Below are the code and all the weights of a small trained network. Each question names an input and a class and asks about switching units off, where a switched-off unit gives its printed mean instead of its output.

import numpy as np


def w(rows, s, z=0):
    codes = np.array(rows[::2]) - 128.0
    scale = np.full(codes.shape[1], s)
    scale[-1] = z or s
    return codes * scale


def f(y):
    return np.maximum(y, 0)


def log_softmax(a):
    a = a - a.max(-1, keepdims=True)
    return a - np.log(np.exp(a).sum(-1, keepdims=True))


def net(x, mask):
    res = np.array(x, float).reshape(1, 4) / 4 @ E
    y = f(res @ A[0][:, :-1].T + A[0][:, -1])
    res = res + np.where(mask, y, B[0][:, -1]) @ B[0][:, :-1]
    return log_softmax(res[-1] @ U[:, :-1].T + U[:, -1])


A, B = {}, {}
E = w([
[221,124,138,88,171,201,146],'x0',
[127,152,146,9,197,92,89],'x1',
[89,106,159,79,89,166,188],'x2',
[80,171,58,147,175,242,112],'x3',
],0.016)
A[0] = w([
[76,105,129,74,105,147,164,32],'n1',
[163,169,96,164,144,96,58,74],'n2',
[69,135,117,147,181,185,127,42],'n3',
[8,147,126,147,101,73,85,88],'n4',
[101,152,102,31,158,97,106,18],'n5',
[94,185,75,120,139,169,112,1],'n6',
[89,136,150,103,101,159,209,101],'n7',
],0.013,0.0042)
B[0] = w([
[62,174,173,158,214,129,95,185],'n1',
[86,212,165,146,176,118,121,215],'n2',
[131,86,153,94,101,71,205,225],'n3',
[234,147,158,113,123,178,140,250],'n4',
[159,127,8,181,83,116,137,228],'n5',
[148,102,175,137,132,84,173,217],'n6',
[144,178,142,204,178,109,119,209],'n7',
],0.012,0.014)
U = w([
[138,92,186,110,112,2,164,115],'0',
[96,196,156,173,189,119,93,92],'1',
[135,131,51,227,65,144,141,148],'2',
[216,138,154,81,160,223,129,130],'3',
[114,151,137,119,102,139,126,251],'4',
[70,57,122,153,121,146,53,81],'5',
[61,90,135,106,88,139,73,76],'6',
[42,67,136,90,97,150,100,80],'7',
],0.015,0.013)

Each question gives the input, the list of numbers given to net, and the class t.
The units are the neurons (one row each of A and B). Each row of codes is followed by its name. A weight is (code - 128) times the scale printed after its matrix; where a second scale follows, it is the last column's (A, B and U).
mask holds one flag per neuron, in row order. A switched-off neuron (its flag False) gives its mean, the last column of its row in B, instead of its output. The means were averaged over made-up inputs and are rounded, as every weight is.
A unit's drop is (log p(t) with every unit on - log p(t) with that unit switched off) / (log p(t) with every unit on - log p(t) with every unit switched off).
The circuit of an input: a set's keep is (log p(t) with only the set's units on - log p(t) with every unit switched off) / (log p(t) with every unit on - log p(t) with every unit switched off). Starting from all 7 units, units are removed one at a time, each time the one whose removal leaves the highest keep (on an exact tie, the one counted first), for as long as the keep stays at least 0.8.
units of the circuit, in order: the units of the circuit, biggest drop first
unit that matters most: the unit with the biggest drop
top k neurons: the k neurons with the biggest drops, biggest first
drop when u is switched off: that unit's drop, to one decimal
input [5,8,-7,1], class 2: unit that matters most -> n5
input [6,7,-6,-6], class 2: units of the circuit, in order -> [n5 n3]
input [-3,-3,-4,6], class 0: units of the circuit, in order -> [n3 n6]
input [-8,1,7,1], class 3: top 2 neurons -> [n4 n2]
input [1,2,1,1], class 4: top 3 neurons -> [n4 n7 n5]
input [-4,-2,-2,-2], class 3: top 2 neurons -> [n4 n5]
input [-5,-3,-6,5], class 1: top 2 neurons -> [n2 n5]
input [-4,0,2,8], class 0: top 2 neurons -> [n3 n6]
input [-6,2,5,-4], class 3: units of the circuit, in order -> [n4 n3]
input [-5,-4,-5,-2], class 1: top 3 neurons -> [n5 n2 n3]
input [6,5,-8,-3], class 1: top 2 neurons -> [n2 n4]
input [6,-7,8,6], class 1: top 4 neurons -> [n7 n1 n5 n4]
input [-5,-8,8,-4], class 1: units of the circuit, in order -> [n1 n7]
input [0,7,8,-4], class 1: units of the circuit, in order -> [n1]
input [6,6,-8,-2], class 1: top 2 neurons -> [n2 n4]
input [0,8,6,2], class 2: top 2 neurons -> [n5 n2]
input [-7,-6,-4,0], class 3: units of the circuit, in order -> [n4 n5]
input [-8,0,6,-6], class 3: top 2 neurons -> [n4 n3]
input [4,7,7,7], class 0: top 3 neurons -> [n3 n6 n2]
input [-5,1,2,4], class 3: top neuron -> [n4]
input [-5,5,-4,3], class 2: top 2 neurons -> [n5 n1]
input [-7,-2,-2,6], class 3: drop when n4 is switched off -> 1.1
input [1,6,1,2], class 2: drop when n5 is switched off -> 0.6
input [-3,4,-4,8], class 0: drop when n6 is switched off -> 0.2
input [5,8,5,4], class 2: drop when n5 is switched off -> 0.8
